Below is a small trained network, with its code and all its weights. Each question gives an input and a class and asks what happens when units are switched off, that is, made to give their printed mean instead of their output.

import numpy as np


def w(rows, s, z=0):
    codes = np.array(rows[::2]) - 128.0
    scale = np.full(codes.shape[1], s)
    scale[-1] = z or s
    return codes * scale


def norm(h):
    return h / np.sqrt((h * h).mean(-1, keepdims=True) + 1e-5)


def f(y):
    return np.maximum(y, 0)


def log_softmax(a):
    a = a - a.max(-1, keepdims=True)
    return a - np.log(np.exp(a).sum(-1, keepdims=True))


def net(x, mask):
    res = np.array(x, float).reshape(1, 3) / 4 @ E
    u = 0
    for l in range(3):
        y = f(norm(res) @ A[l][:, :-1].T + A[l][:, -1])
        res = res + np.where(mask[u : u + 12], y, B[l][:, -1]) @ B[l][:, :-1]
        u += 12
    return log_softmax(norm(res)[-1] @ U[:, :-1].T + U[:, -1])


A, B = {}, {}
E = w([
[44,172,1],'x0',
[46,29,147],'x1',
[220,32,45],'x2',
],0.0019)
A[0] = w([
[97,43,135,54],'0.n1',
[86,25,131,50],'0.n2',
[181,93,173,68],'0.n3',
[171,86,176,75],'0.n4',
[227,64,56,9],'0.n5',
[97,121,2,76],'0.n6',
[126,125,137,62],'0.n7',
[153,84,90,39],'0.n8',
[201,81,188,46],'0.n9',
[88,194,187,47],'0.n10',
[174,77,94,88],'0.n11',
[252,204,92,52],'0.n12',
],0.009,0.0016)
B[0] = w([
[104,73,77,179],'0.n1',
[93,60,69,192],'0.n2',
[179,174,107,197],'0.n3',
[176,173,100,195],'0.n4',
[72,120,249,239],'0.n5',
[224,203,111,232],'0.n6',
[132,121,128,129],'0.n7',
[93,141,177,170],'0.n8',
[192,195,100,221],'0.n9',
[136,83,222,220],'0.n10',
[107,130,193,193],'0.n11',
[74,39,31,253],'0.n12',
],0.018,0.0042)
A[1] = w([
[84,131,224,88],'1.n1',
[126,175,120,95],'1.n2',
[36,39,2,103],'1.n3',
[168,163,119,169],'1.n4',
[148,192,110,11],'1.n5',
[102,141,159,80],'1.n6',
[104,133,198,41],'1.n7',
[109,87,95,72],'1.n8',
[190,233,64,198],'1.n9',
[103,92,93,84],'1.n10',
[130,129,128,90],'1.n11',
[81,119,243,116],'1.n12',
],0.0084,0.0012)
B[1] = w([
[136,59,209,227],'1.n1',
[190,108,87,149],'1.n2',
[3,114,24,242],'1.n3',
[170,147,103,184],'1.n4',
[160,178,110,168],'1.n5',
[135,98,147,154],'1.n6',
[133,71,175,191],'1.n7',
[137,90,72,164],'1.n8',
[199,253,146,251],'1.n9',
[115,105,82,163],'1.n10',
[129,128,120,128],'1.n11',
[140,46,226,254],'1.n12',
],0.018,0.005)
A[2] = w([
[114,146,135,27],'2.n1',
[95,152,104,1],'2.n2',
[8,181,149,52],'2.n3',
[23,161,152,93],'2.n4',
[108,134,134,30],'2.n5',
[120,135,131,89],'2.n6',
[65,153,145,61],'2.n7',
[118,139,114,83],'2.n8',
[82,129,139,84],'2.n9',
[66,196,151,29],'2.n10',
[121,131,130,84],'2.n11',
[125,211,132,114],'2.n12',
],0.011,0.00098)
B[2] = w([
[139,114,127,128],'2.n1',
[98,62,139,165],'2.n2',
[181,111,6,184],'2.n3',
[183,146,37,186],'2.n4',
[141,113,114,130],'2.n5',
[134,130,122,128],'2.n6',
[136,138,106,152],'2.n7',
[110,114,151,148],'2.n8',
[177,153,100,169],'2.n9',
[215,54,63,134],'2.n10',
[130,131,128,128],'2.n11',
[212,162,108,253],'2.n12',
],0.012,0.003)
U = w([
[138,60,250,152],'0',
[228,240,109,152],'1',
[59,95,2,140],'2',
[119,149,135,126],'3',
[50,203,158,1],'4',
],0.0092,0.0095)

Each question gives the input, the list of numbers given to net, and the class t.
The units are the neurons (one row each of A and B). Each row of codes is followed by its name. A weight is (code - 128) times the scale printed after its matrix; where a second scale follows, it is the last column's (A, B and U).
mask holds one flag per neuron, layer by layer. A switched-off neuron (its flag False) gives its mean, the last column of its row in B, instead of its output. The means were averaged over made-up inputs and are rounded, as every weight is.
A unit's drop is (log p(t) with every unit on - log p(t) with that unit switched off) / (log p(t) with every unit on - log p(t) with every unit switched off).
The circuit of an input: a set's keep is (log p(t) with only the set's units on - log p(t) with every unit switched off) / (log p(t) with every unit on - log p(t) with every unit switched off). Starting from the 12 units with the biggest drops (on a tie, the unit counted first), units are removed one at a time, each time the one whose removal leaves the highest keep (on an exact tie, the one counted first), for as long as the keep stays at least 0.8.
circuit, biggest first: the units of the circuit, biggest drop first
most important unit: the unit with the biggest drop
top k neurons in layer l: the k neurons of layer l with the biggest drops, biggest first
drop of u: that unit's drop, to one decimal
input [3,4,-2], class 2: most important unit => 0.n2
input [-7,8,-2], class 2: circuit, biggest first => [0.n2 1.n3]
input [7,6,-2], class 1: top 2 neurons in layer 0 => [0.n6 0.n12]
input [6,7,-2], class 2: top 3 neurons in layer 0 => [0.n2 0.n9 0.n1]
input [-4,6,5], class 2: top 2 neurons in layer 0 => [0.n2 0.n1]
input [-8,6,-6], class 1: top 2 neurons in layer 0 => [0.n5 0.n12]
input [-7,7,2], class 1: top 3 neurons in layer 0 => [0.n9 0.n12 0.n4]
input [-5,4,2], class 1: top 2 neurons in layer 0 => [0.n9 0.n12]
input [6,-8,1], class 2: top 2 neurons in layer 0 => [0.n12 0.n9]
input [7,-4,-8], class 0: top 2 neurons in layer 0 => [0.n10 0.n9]
input [8,2,-5], class 1: top 2 neurons in layer 0 => [0.n5 0.n6]
input [-3,7,1], class 2: drop of 0.n2 => 0.2
input [-4,-3,-3], class 1: drop of 0.n5 => 2.6
input [-2,-7,-3], class 2: drop of 2.n5 => 0.0
input [-4,-8,4], class 2: most important unit => 0.n12
